Here is a tiny trained network, its code and every weight. The questions are about switching its units off for an input and a class, where a switched-off unit gives its printed mean instead of its output.

import numpy as np


def w(rows, s, z=0):
    codes = np.array(rows[::2]) - 128.0
    scale = np.full(codes.shape[1], s)
    scale[-1] = z or s
    return codes * scale


def norm(h):
    return h / np.sqrt((h * h).mean(-1, keepdims=True) + 1e-5)


def f(y):
    return np.maximum(y, 0)


def log_softmax(a):
    a = a - a.max(-1, keepdims=True)
    return a - np.log(np.exp(a).sum(-1, keepdims=True))


def net(x, mask):
    res = np.array(x, float).reshape(1, 4) / 4 @ E
    u = 0
    for l in range(3):
        y = f(norm(res) @ A[l][:, :-1].T + A[l][:, -1])
        res = res + np.where(mask[u : u + 9], y, B[l][:, -1]) @ B[l][:, :-1]
        u += 9
    return log_softmax(norm(res)[-1] @ U[:, :-1].T + U[:, -1])


A, B = {}, {}
E = w([
[3,192,137],'x0',
[150,72,195],'x1',
[139,129,102],'x2',
[145,211,165],'x3',
],0.0055)
A[0] = w([
[207,241,52,140],'L0N1',
[187,79,178,250],'L0N2',
[56,172,154,210],'L0N3',
[150,152,168,173],'L0N4',
[155,153,148,139],'L0N5',
[119,122,254,168],'L0N6',
[73,210,133,186],'L0N7',
[169,157,162,109],'L0N8',
[103,89,151,130],'L0N9',
],0.0087,0.0016)
B[0] = w([
[117,100,177,246],'L0N1',
[104,231,44,252],'L0N2',
[8,27,54,242],'L0N3',
[61,74,172,186],'L0N4',
[95,219,157,169],'L0N5',
[93,170,103,242],'L0N6',
[100,70,119,249],'L0N7',
[229,253,172,180],'L0N8',
[215,97,79,163],'L0N9',
],0.0041,0.0044)
A[1] = w([
[170,2,90,194],'L1N1',
[145,84,160,253],'L1N2',
[135,105,137,87],'L1N3',
[153,99,81,190],'L1N4',
[89,115,67,120],'L1N5',
[168,46,139,203],'L1N6',
[236,51,63,226],'L1N7',
[127,252,177,169],'L1N8',
[125,38,44,125],'L1N9',
],0.0079,0.0016)
B[1] = w([
[203,171,35,223],'L1N1',
[59,240,138,156],'L1N2',
[198,97,44,132],'L1N3',
[80,146,38,183],'L1N4',
[210,49,253,205],'L1N5',
[75,154,17,176],'L1N6',
[86,157,86,249],'L1N7',
[163,61,161,255],'L1N8',
[168,191,131,230],'L1N9',
],0.0039,0.0044)
A[2] = w([
[119,131,157,89],'L2N1',
[135,183,166,159],'L2N2',
[100,28,78,7],'L2N3',
[67,73,56,45],'L2N4',
[169,173,169,140],'L2N5',
[106,156,167,95],'L2N6',
[1,110,116,235],'L2N7',
[143,64,59,231],'L2N8',
[44,142,72,101],'L2N9',
],0.0091,0.0013)
B[2] = w([
[187,177,53,142],'L2N1',
[170,61,154,169],'L2N2',
[150,89,158,168],'L2N3',
[165,146,138,202],'L2N4',
[67,219,224,171],'L2N5',
[160,123,91,160],'L2N6',
[35,4,141,254],'L2N7',
[30,199,105,187],'L2N8',
[115,67,196,217],'L2N9',
],0.0034,0.0067)
U = w([
[148,109,128,3],'0',
[146,166,7,187],'1',
[63,70,113,235],'2',
[178,127,138,37],'3',
[180,200,167,103],'4',
],0.012,0.0044)

Each question gives the input, the list of numbers given to net, and the class t.
The units are the neurons (one row each of A and B). Each row of codes is followed by its name. A weight is (code - 128) times the scale printed after its matrix; where a second scale follows, it is the last column's (A, B and U).
mask holds one flag per neuron, layer by layer. A switched-off neuron (its flag False) gives its mean, the last column of its row in B, instead of its output. The means were averaged over made-up inputs and are rounded, as every weight is.
A unit's drop is (log p(t) with every unit on - log p(t) with that unit switched off) / (log p(t) with every unit on - log p(t) with every unit switched off).
k most important neurons: the k neurons with the biggest drops, biggest first
k most important neurons of layer l: the k neurons of layer l with the biggest drops, biggest first
drop when u is switched off: that unit's drop, to one decimal
input [1,3,-2,-3], class 1: most important neuron of layer 0	[L0N9]
input [-4,8,-2,1], class 4: 2 most important neurons	[L0N3 L0N7]
input [-4,-5,-7,0], class 3: 3 most important neurons of layer 0	[L0N3 L0N7 L0N1]
input [-4,-8,5,4], class 4: 2 most important neurons	[L0N3 L0N1]
input [-5,-3,4,3], class 4: 2 most important neurons of layer 0	[L0N3 L0N1]
input [-1,-7,-7,8], class 2: 2 most important neurons of layer 0	[L0N3 L0N7]
input [2,5,4,-8], class 1: 2 most important neurons of layer 1	[L1N1 L1N9]
input [-7,8,-5,2], class 4: drop when L0N7 is switched off	0.3
input [-4,-8,-7,6], class 3: drop when L1N8 is switched off	0.2
input [-2,-1,-6,3], class 3: drop when L1N8 is switched off	0.2
input [-7,8,5,2], class 1: drop when L2N2 is switched off	0.0
